Below are the code and all the weights of a small trained network. Each question names an input and a target symbol and asks about switching units off, where a switched-off unit gives its printed mean instead of its output.

import numpy as np


def w(rows, s, z=0):
    codes = np.array(rows[::2]) - 128.0
    scale = np.full(codes.shape[1], s)
    scale[-1] = z or s
    return codes * scale


def norm(h):
    return h / np.sqrt((h * h).mean(-1, keepdims=True) + 1e-5)


def f(y):
    return np.maximum(y, 0)


def softmax(a):
    e = np.exp(a - a.max(-1, keepdims=True))
    return e / e.sum(-1, keepdims=True)


def log_softmax(a):
    a = a - a.max(-1, keepdims=True)
    return a - np.log(np.exp(a).sum(-1, keepdims=True))


def net(x, mask):
    ids = ['ΠΦβεζημξ'.index(c) for c in x.split()]
    T = len(ids)
    res = E[ids] + P[:T]
    u = 0
    for l in range(3):
        q, k, v = (norm(res) @ M[l].T for M in (Q, K, V))
        z = softmax(np.where(np.tri(T) > 0, q @ k.T / 2**0.5, -1e9)) @ v
        res = res + np.where(mask[u], z, O[l][:, -1]) @ O[l][:, :-1]
        u += 1
        y = f(norm(res) @ A[l][:, :-1].T + A[l][:, -1])
        res = res + np.where(mask[u : u + 12], y, B[l][:, -1]) @ B[l][:, :-1]
        u += 12
    return log_softmax(norm(res)[-1] @ U[:, :-1].T + U[:, -1])


Q, K, V, O, A, B = {}, {}, {}, {}, {}, {}
E = w([
[170,159,174,115,55,97,92,64,114],'Π',
[170,138,208,160,145,146,134,161,179],'Φ',
[99,86,137,155,136,105,234,119,153],'β',
[60,92,91,121,98,148,157,191,107],'ε',
[148,167,73,66,150,147,69,119,182],'ζ',
[167,128,85,145,202,135,126,112,85],'η',
[106,60,156,163,189,131,13,86,150],'μ',
[123,12,92,67,136,160,84,94,252],'ξ',
],0.025)
P = w([
[71,183,2,224,111,161,209,6,172],'0',
[120,37,91,194,197,140,227,138,206],'1',
[144,65,138,184,170,93,179,120,177],'2',
[146,106,151,147,161,122,157,138,148],'3',
[151,134,165,126,124,122,128,139,118],'4',
[143,148,179,97,90,137,93,141,94],'5',
[125,172,176,75,84,134,80,132,50],'6',
[107,203,192,63,83,140,80,128,54],'7',
],0.0082)
Q[0] = w([
[124,137,150,134,89,138,94,255,158],'0.h0',
[215,103,83,168,55,182,16,132,242],'0.h0',
],0.0038)
K[0] = w([
[221,183,243,52,100,61,190,224,157],'0.h0',
[20,104,114,136,158,253,38,53,227],'0.h0',
],0.003)
V[0] = w([
[137,153,117,3,204,210,89,92,152],'0.h0',
[29,181,233,78,108,147,106,132,222],'0.h0',
],0.0045)
O[0] = w([
[225,95,171,16,114,78,29,172,252,195],'0.h0',
[231,86,49,152,106,100,97,109,50,2],'0.h0',
],0.011,0.0035)
A[0] = w([
[124,134,172,143,127,118,157,120,118,60],'0.n0',
[100,172,145,129,81,142,128,95,138,254],'0.n1',
[150,147,59,143,156,121,110,117,121,108],'0.n2',
[132,160,5,117,127,132,152,154,149,108],'0.n3',
[185,155,138,157,126,125,129,126,132,165],'0.n4',
[166,164,137,111,147,137,105,157,146,109],'0.n5',
[114,159,141,120,93,110,150,184,161,135],'0.n6',
[117,174,129,121,111,151,124,113,179,204],'0.n7',
[102,132,100,111,114,153,134,147,109,31],'0.n8',
[116,120,142,114,139,123,92,132,153,106],'0.n9',
[104,148,87,139,187,123,117,146,117,131],'0.n10',
[69,153,125,115,157,134,144,129,136,66],'0.n11',
],0.016,0.0036)
B[0] = w([
[141,151,102,88,140,114,140,140,115,174],'0.n0',
[131,117,114,169,247,137,140,124,112,191],'0.n1',
[167,103,199,161,138,53,139,134,217,192],'0.n2',
[63,65,183,182,137,73,131,113,167,176],'0.n3',
[95,86,86,122,175,163,156,210,122,216],'0.n4',
[125,132,113,82,108,117,101,160,81,253],'0.n5',
[136,69,158,120,190,38,172,126,89,177],'0.n6',
[97,91,135,135,129,69,146,97,91,235],'0.n7',
[151,74,152,101,177,135,58,112,140,136],'0.n8',
[132,136,96,179,146,125,82,109,125,224],'0.n9',
[119,158,189,139,100,182,146,126,152,253],'0.n10',
[109,151,133,93,79,142,107,143,101,210],'0.n11',
],0.011,0.0069)
Q[1] = w([
[65,237,138,53,80,130,64,161,161],'1.h0',
[210,143,204,167,48,253,157,62,65],'1.h0',
],0.0048)
K[1] = w([
[193,216,192,151,93,142,125,134,86],'1.h0',
[73,116,175,134,66,166,254,138,87],'1.h0',
],0.0065)
V[1] = w([
[125,67,3,200,124,20,125,121,193],'1.h0',
[150,97,148,163,127,87,194,166,128],'1.h0',
],0.006)
O[1] = w([
[136,152,184,120,144,120,153,105,150,255],'1.h0',
[7,206,75,104,248,106,63,149,193,214],'1.h0',
],0.013,0.0022)
A[1] = w([
[111,92,180,120,150,175,209,228,139,140],'1.n0',
[85,43,142,92,107,14,164,125,104,129],'1.n1',
[144,67,101,125,161,101,169,122,203,178],'1.n2',
[148,183,83,204,133,164,150,144,159,41],'1.n3',
[135,150,117,128,143,200,120,167,34,56],'1.n4',
[213,84,194,158,122,67,222,162,164,3],'1.n5',
[154,134,174,180,87,127,83,87,89,124],'1.n6',
[101,204,117,92,125,167,98,210,89,74],'1.n7',
[105,180,173,52,150,118,124,141,111,172],'1.n8',
[43,120,128,64,1,99,108,134,2,81],'1.n9',
[155,171,220,74,118,146,178,107,111,57],'1.n10',
[126,72,47,83,55,197,151,85,236,91],'1.n11',
],0.0091,0.0032)
B[1] = w([
[142,189,82,102,147,146,71,93,75,254],'1.n0',
[164,207,120,133,169,115,69,87,181,211],'1.n1',
[106,174,160,98,70,110,173,83,44,232],'1.n2',
[142,92,96,116,130,222,137,134,204,137],'1.n3',
[146,186,155,138,93,88,152,122,69,170],'1.n4',
[25,54,170,165,144,103,78,24,154,181],'1.n5',
[73,72,165,106,209,135,95,188,91,144],'1.n6',
[139,156,152,126,32,152,189,152,82,196],'1.n7',
[120,232,150,69,129,81,183,144,97,219],'1.n8',
[1,77,210,139,120,90,116,150,251,162],'1.n9',
[74,115,70,91,131,196,84,161,176,157],'1.n10',
[174,127,71,73,147,150,177,33,170,171],'1.n11',
],0.0089,0.0087)
Q[2] = w([
[226,54,36,254,105,181,169,146,229],'2.h0',
[197,128,216,107,74,147,70,60,173],'2.h0',
],0.0063)
K[2] = w([
[51,145,116,208,164,125,254,161,125],'2.h0',
[193,115,89,118,136,152,140,146,138],'2.h0',
],0.0092)
V[2] = w([
[147,216,137,126,89,71,255,134,107],'2.h0',
[106,105,9,73,109,138,184,75,193],'2.h0',
],0.0091)
O[2] = w([
[187,139,185,161,137,102,251,168,207,1],'2.h0',
[251,72,165,75,143,182,147,55,101,237],'2.h0',
],0.014,0.0024)
A[2] = w([
[162,200,125,115,172,179,93,129,169,56],'2.n0',
[107,118,41,211,147,118,82,102,111,112],'2.n1',
[141,130,213,110,79,192,141,109,130,18],'2.n2',
[98,114,61,93,133,90,194,192,173,74],'2.n3',
[111,138,108,63,109,50,102,139,151,166],'2.n4',
[99,106,85,163,118,24,89,177,122,20],'2.n5',
[148,92,144,212,155,117,136,81,129,4],'2.n6',
[129,180,187,165,119,71,135,188,101,66],'2.n7',
[92,48,79,137,101,247,74,64,75,80],'2.n8',
[70,64,53,133,103,69,181,111,152,58],'2.n9',
[102,120,53,134,104,89,161,111,213,18],'2.n10',
[139,116,123,79,57,157,171,189,97,93],'2.n11',
],0.012,0.0028)
B[2] = w([
[164,66,167,110,144,57,83,129,221,216],'2.n0',
[67,66,60,122,117,91,88,214,101,182],'2.n1',
[113,94,68,89,107,50,125,131,117,200],'2.n2',
[132,91,65,104,46,137,128,149,84,175],'2.n3',
[171,122,90,151,129,55,163,131,92,251],'2.n4',
[76,139,99,141,228,73,103,201,177,191],'2.n5',
[177,114,96,136,56,148,96,186,80,161],'2.n6',
[169,118,128,118,204,150,143,65,145,253],'2.n7',
[127,49,39,152,136,254,83,128,137,247],'2.n8',
[112,124,170,225,29,129,157,114,62,149],'2.n9',
[152,118,171,206,113,95,98,76,44,160],'2.n10',
[149,69,203,186,121,62,103,103,144,182],'2.n11',
],0.009,0.0057)
U = w([
[99,82,95,211,199,82,143,66,124,175],'Π',
[166,194,4,76,185,153,146,169,156,152],'Φ',
[179,217,42,176,73,128,183,125,44,220],'β',
[62,89,85,127,65,100,132,201,113,168],'ε',
[94,209,180,112,146,51,132,131,124,4],'ζ',
[106,189,161,186,112,188,176,146,174,157],'η',
[80,164,68,176,116,160,94,159,84,19],'μ',
[164,109,130,104,105,152,129,72,104,122],'ξ',
],0.011,0.0028)

Each question gives the input, a string of symbols that net reads in full, and the target symbol t.
The units are the heads (2 rows each of Q, K, V and O) and the neurons (one row each of A and B). Each row of codes is followed by its name. A weight is (code - 128) times the scale printed after its matrix; where a second scale follows, it is the last column's (O, A, B and U).
mask holds one flag per unit, layer by layer, with each layer's heads first. A switched-off unit (its flag False) gives its mean, the last column of its rows in O or B, instead of its output. The means were averaged over made-up inputs and are rounded, as every weight is.
A unit's drop is (log p(t) with every unit on - log p(t) with that unit switched off) / (log p(t) with every unit on - log p(t) with every unit switched off).
The circuit of an input: a set's keep is (log p(t) with only the set's units on - log p(t) with every unit switched off) / (log p(t) with every unit on - log p(t) with every unit switched off). Starting from the 12 units with the biggest drops (on a tie, the unit counted first), units are removed one at a time, each time the one whose removal leaves the highest keep (on an exact tie, the one counted first), for as long as the keep stays at least 0.8.
units of the circuit, in order: the units of the circuit, biggest drop first
most important unit: the unit with the biggest drop
top k neurons: the k neurons with the biggest drops, biggest first
top k neurons in layer l: the k neurons of layer l with the biggest drops, biggest first
input Π β β, target β: most important unit => 0.h0
input η η μ Φ ξ β, target ξ: units of the circuit, in order => (2.h0 1.n11)
input η η μ, target ε: units of the circuit, in order => (2.n1 2.h0)
input ξ μ μ Φ, target μ: units of the circuit, in order => (2.h0 0.n3)
input ξ ζ η η η η, target ζ: top 2 neurons => (1.n9 0.n5)
input μ Φ ξ η, target ξ: units of the circuit, in order => (2.h0 0.n10)
input Φ η η, target Φ: units of the circuit, in order => (0.h0 0.n3 1.n5)
input Π Π ζ, target ζ: top 2 neurons in layer 0 => (0.n5 0.n1)
input Π ξ η ξ ξ Π ζ, target ξ: top 2 neurons => (0.n3 0.n2)
input Φ ξ η η Π η, target β: units of the circuit, in order => (1.n7 1.n4 0.n5 0.n7)
input η η β η, target η: units of the circuit, in order => (2.h0 0.n10)
input ξ ξ Φ η η η, target β: top 3 neurons => (0.n5 1.n7 1.n4)
input η η η η η η η, target ε: top 2 neurons => (1.n9 0.n11)
input η η η, target η: most important unit => 2.h0
input β ζ ε, target Π: top 3 neurons in layer 0 => (0.n3 0.n6 0.n5)
input η β Π ξ η, target ξ: units of the circuit, in order => (2.h0 0.n1)
input ε μ ξ, target ξ: top 2 neurons => (1.n2 1.n11)
input ξ μ β η ζ ε η η, target ζ: top 2 neurons in layer 1 => (1.n9 1.n2)
input ζ η μ Π ε μ, target ε: top 2 neurons in layer 2 => (2.n1 2.n7)
input μ μ ε η, target μ: units of the circuit, in order => (2.h0)
input η ζ β ζ Φ, target Π: top 2 neurons in layer 1 => (1.n5 1.n7)
input Φ Φ η μ η η η, target ε: top 2 neurons => (1.n9 0.n1)
input Π η Π Π ξ Φ β, target ξ: top 2 neurons => (0.n4 1.n11)
input μ ε η, target μ: top 2 neurons => (1.n8 0.n10)
input ε η β, target ζ: top 2 neurons => (2.n8 1.n1)
input η Φ η ξ, target ξ: top 2 neurons => (1.n2 0.n2)
